Below are the code and all the weights of a small trained network. Each question names an input and a target symbol and asks about switching units off, where a switched-off unit gives its printed mean instead of its output.

import numpy as np


def w(rows, s, z=0):
    codes = np.array(rows[::2]) - 128.0
    scale = np.full(codes.shape[1], s)
    scale[-1] = z or s
    return codes * scale


def norm(h):
    return h / np.sqrt((h * h).mean(-1, keepdims=True) + 1e-5)


def f(y):
    return y / 2 * (1 + np.tanh(0.7978845608 * (y + 0.044715 * y**3)))


def softmax(a):
    e = np.exp(a - a.max(-1, keepdims=True))
    return e / e.sum(-1, keepdims=True)


def log_softmax(a):
    a = a - a.max(-1, keepdims=True)
    return a - np.log(np.exp(a).sum(-1, keepdims=True))


def net(x, mask):
    ids = ['αδεζηλμτφ'.index(c) for c in x.split()]
    T = len(ids)
    res = E[ids] + P[:T]
    u = 0
    for l in range(2):
        r = norm(res)
        for j in range(2):
            rows = slice(2 * j, 2 * j + 2)
            q, k, v = (r @ M[l][rows].T for M in (Q, K, V))
            z = softmax(np.where(np.tri(T) > 0, q @ k.T / 2**0.5, -1e9)) @ v
            o = O[l][rows]
            res = res + np.where(mask[u + j], z, o[:, -1]) @ o[:, :-1]
        u += 2
        y = f(norm(res) @ A[l][:, :-1].T + A[l][:, -1])
        res = res + np.where(mask[u : u + 8], y, B[l][:, -1]) @ B[l][:, :-1]
        u += 8
    return log_softmax(norm(res)[-1] @ U[:, :-1].T + U[:, -1])


Q, K, V, O, A, B = {}, {}, {}, {}, {}, {}
E = w([
[68,116,110,185,69,125,144,135],'α',
[126,102,38,105,82,135,134,179],'δ',
[205,255,113,87,171,175,45,97],'ε',
[120,107,80,95,70,158,184,200],'ζ',
[200,235,118,195,165,149,109,38],'η',
[125,80,102,141,68,132,217,160],'λ',
[142,63,51,151,95,88,150,147],'μ',
[162,138,97,107,101,188,162,48],'τ',
[72,151,186,139,85,154,207,210],'φ',
],0.0078)
P = w([
[119,182,76,201,58,183,72,113],'0',
[34,165,66,150,116,149,109,75],'1',
[37,127,38,150,172,178,116,105],'2',
[99,95,67,183,142,195,102,129],'3',
[175,129,141,200,51,178,73,144],'4',
[135,185,144,127,42,58,115,102],'5',
[55,147,100,78,147,52,173,77],'6',
[68,71,95,89,254,149,147,95],'7',
[195,47,146,161,181,204,116,142],'8',
[213,82,216,135,109,119,128,155],'9',
[160,98,206,65,105,34,163,146],'10',
[99,55,188,30,209,64,207,118],'11',
],0.0048)
Q[0] = w([
[63,13,118,141,30,106,184,194],'0.h0',
[175,156,114,163,109,136,110,132],'0.h0',
[248,125,154,221,97,228,82,163],'0.h1',
[54,66,88,158,233,247,141,121],'0.h1',
],0.013)
K[0] = w([
[81,174,72,156,112,161,119,156],'0.h0',
[144,62,100,112,169,136,179,118],'0.h0',
[98,205,121,55,48,5,165,75],'0.h1',
[210,135,169,168,3,136,85,153],'0.h1',
],0.013)
V[0] = w([
[126,145,134,148,186,2,39,216],'0.h0',
[109,214,158,71,167,139,55,135],'0.h0',
[137,78,75,32,131,171,190,207],'0.h1',
[95,103,239,146,105,136,178,130],'0.h1',
],0.0053)
O[0] = w([
[173,95,157,207,146,147,37,191,2],'0.h0',
[210,160,173,132,27,157,126,148,65],'0.h0',
[130,144,93,178,193,236,155,128,149],'0.h1',
[170,253,49,160,70,44,183,174,66],'0.h1',
],0.0063,0.005)
A[0] = w([
[90,69,24,84,128,94,167,212,149],'0.n0',
[215,111,79,121,143,95,99,93,217],'0.n1',
[80,192,194,128,229,95,138,131,251],'0.n2',
[201,231,68,197,115,95,165,140,97],'0.n3',
[184,189,133,188,239,129,1,94,98],'0.n4',
[48,99,106,182,156,62,115,108,158],'0.n5',
[59,104,64,113,157,113,172,78,166],'0.n6',
[230,104,212,110,168,176,105,32,197],'0.n7',
],0.0064,0.0029)
B[0] = w([
[96,161,192,205,94,96,132,105,224],'0.n0',
[99,127,151,79,123,203,178,117,144],'0.n1',
[215,68,25,87,73,138,173,167,164],'0.n2',
[30,151,175,83,159,96,155,77,149],'0.n3',
[26,80,58,114,20,122,119,176,155],'0.n4',
[130,160,151,93,110,136,158,185,173],'0.n5',
[154,154,186,155,95,170,60,146,253],'0.n6',
[3,220,88,101,131,103,203,109,176],'0.n7',
],0.0067,0.008)
Q[1] = w([
[113,253,169,177,85,143,180,185],'1.h0',
[163,99,212,160,197,51,76,179],'1.h0',
[174,177,155,221,119,185,75,127],'1.h1',
[97,242,23,81,54,178,246,102],'1.h1',
],0.0061)
K[1] = w([
[108,106,154,227,124,115,142,21],'1.h0',
[108,192,101,120,26,196,16,84],'1.h0',
[145,147,172,200,133,177,12,144],'1.h1',
[204,137,237,125,250,63,253,160],'1.h1',
],0.0068)
V[1] = w([
[72,136,172,215,158,87,66,5],'1.h0',
[85,162,2,81,157,113,35,103],'1.h0',
[177,198,147,71,203,108,68,214],'1.h1',
[125,187,114,185,100,149,3,33],'1.h1',
],0.0045)
O[1] = w([
[122,79,109,129,152,138,223,174,203],'1.h0',
[112,95,133,184,81,143,232,100,76],'1.h0',
[58,133,124,94,2,173,158,52,2],'1.h1',
[187,111,86,30,146,131,197,179,180],'1.h1',
],0.0063,0.005)
A[1] = w([
[79,124,44,134,159,122,80,44,103],'1.n0',
[101,84,135,100,144,170,109,141,60],'1.n1',
[109,34,171,83,92,81,95,122,3],'1.n2',
[96,91,173,130,70,62,119,166,81],'1.n3',
[105,113,108,126,55,19,127,156,60],'1.n4',
[152,164,121,131,108,178,62,7,84],'1.n5',
[141,72,150,85,174,205,142,120,215],'1.n6',
[138,108,119,87,176,189,129,48,112],'1.n7',
],0.012,0.0035)
B[1] = w([
[228,128,231,253,107,51,27,168,171],'1.n0',
[153,119,161,116,139,29,182,126,168],'1.n1',
[9,112,56,135,129,180,113,174,174],'1.n2',
[214,154,134,67,78,151,160,84,229],'1.n3',
[158,92,59,232,201,64,56,125,199],'1.n4',
[38,49,206,122,222,106,4,103,143],'1.n5',
[115,156,125,151,98,137,68,72,254],'1.n6',
[179,11,87,59,185,110,254,82,186],'1.n7',
],0.0081,0.0074)
U = w([
[255,141,106,129,141,70,119,147,73],'α',
[135,82,129,86,181,123,196,55,196],'δ',
[55,132,120,70,73,162,125,118,223],'ε',
[149,175,93,162,175,235,89,79,12],'ζ',
[101,19,65,160,122,96,100,206,119],'η',
[102,142,167,107,190,164,166,237,252],'λ',
[98,112,204,146,157,102,8,93,78],'μ',
[196,129,215,75,82,168,147,151,120],'τ',
[70,194,88,183,117,64,204,83,43],'φ',
],0.0099,0.0033)

Each question gives the input, a string of symbols that net reads in full, and the target symbol t.
The units are the heads (2 rows each of Q, K, V and O) and the neurons (one row each of A and B). Each row of codes is followed by its name. A weight is (code - 128) times the scale printed after its matrix; where a second scale follows, it is the last column's (O, A, B and U).
mask holds one flag per unit, layer by layer, with each layer's heads first. A switched-off unit (its flag False) gives its mean, the last column of its rows in O or B, instead of its output. The means were averaged over made-up inputs and are rounded, as every weight is.
A unit's drop is (log p(t) with every unit on - log p(t) with that unit switched off) / (log p(t) with every unit on - log p(t) with every unit switched off).
The circuit of an input: a set's keep is (log p(t) with only the set's units on - log p(t) with every unit switched off) / (log p(t) with every unit on - log p(t) with every unit switched off). Starting from the 12 units with the biggest drops (on a tie, the unit counted first), units are removed one at a time, each time the one whose removal leaves the highest keep (on an exact tie, the one counted first), for as long as the keep stays at least 0.8.
circuit, biggest first: the units of the circuit, biggest drop first
unit that matters most: the unit with the biggest drop
k most important neurons: the k neurons with the biggest drops, biggest first
k most important neurons of layer l: the k neurons of layer l with the biggest drops, biggest first
heads that matter: for each layer, one digit per head in row order, 1 if its drop is at least 0.15 and else 0, layers parted by /
input τ λ α, target τ: 2 most important neurons : 0.n5, 0.n6
input τ ζ ζ ε ζ λ φ ζ ε δ, target φ: most important neuron : 0.n3
input ζ δ ε η ε μ, target ε: circuit, biggest first : 0.h1, 1.n2, 1.n3
input φ φ λ, target φ: heads that matter : 01 / 00
input δ λ ζ, target δ: 2 most important neurons : 1.n1, 1.n7
input α λ η, target α: circuit, biggest first : 1.n0, 0.n2
input μ α α δ φ τ η η α μ μ, target η: 2 most important neurons : 1.n2, 1.n4
input δ α η, target φ: 4 most important neurons : 0.n7, 0.n4, 1.n0, 1.n4
input μ τ δ λ α η δ λ λ, target η: 3 most important neurons : 1.n2, 1.n4, 1.n7
input φ ε φ ε δ δ η α ε ζ, target η: circuit, biggest first : 0.h1, 1.n2
input ζ τ φ, target ζ: circuit, biggest first : 0.h1, 1.n6, 0.n7
input η δ α η ε ε η η α τ α, target η: circuit, biggest first : 1.n2, 0.n7
input δ φ ζ η μ ε δ φ, target μ: circuit, biggest first : 1.n6, 0.n7
input τ λ α τ λ ζ ε μ λ, target ζ: circuit, biggest first : 0.h1, 1.n6
input ε η φ ε φ ε, target μ: circuit, biggest first : 1.n5
input μ λ α ζ δ φ ζ φ, target δ: 2 most important neurons of layer 0 : 0.n4, 0.n2
input α α η α μ α, target η: circuit, biggest first : 0.h1, 1.n2, 1.n4
input δ ε δ λ α φ ε λ τ α α λ, target τ: heads that matter : 00 / 00
input λ λ τ δ δ τ λ μ δ, target τ: 2 most important neurons : 0.n0, 1.n4
input φ ε φ τ η η, target δ: 3 most important neurons of layer 1 : 1.n7, 1.n6, 1.n4
input ζ τ δ δ α φ ζ η τ τ ζ ε, target δ: circuit, biggest first : 1.n7
input δ φ ζ η μ α ε ζ, target μ: 2 most important neurons of layer 1 : 1.n6, 1.n3
input ζ α δ ε δ, target α: 2 most important neurons : 1.n3, 1.n4
input μ φ φ, target μ: circuit, biggest first : 0.h1, 1.n6, 0.n7
input ε ε δ λ ζ ζ μ ε α, target ζ: 2 most important neurons : 1.n6, 1.n0
input ε α φ ε λ, target α: circuit, biggest first : 0.h1, 1.n3, 1.n4
input λ ζ φ η φ ζ, target φ: unit that matters most : 0.h1
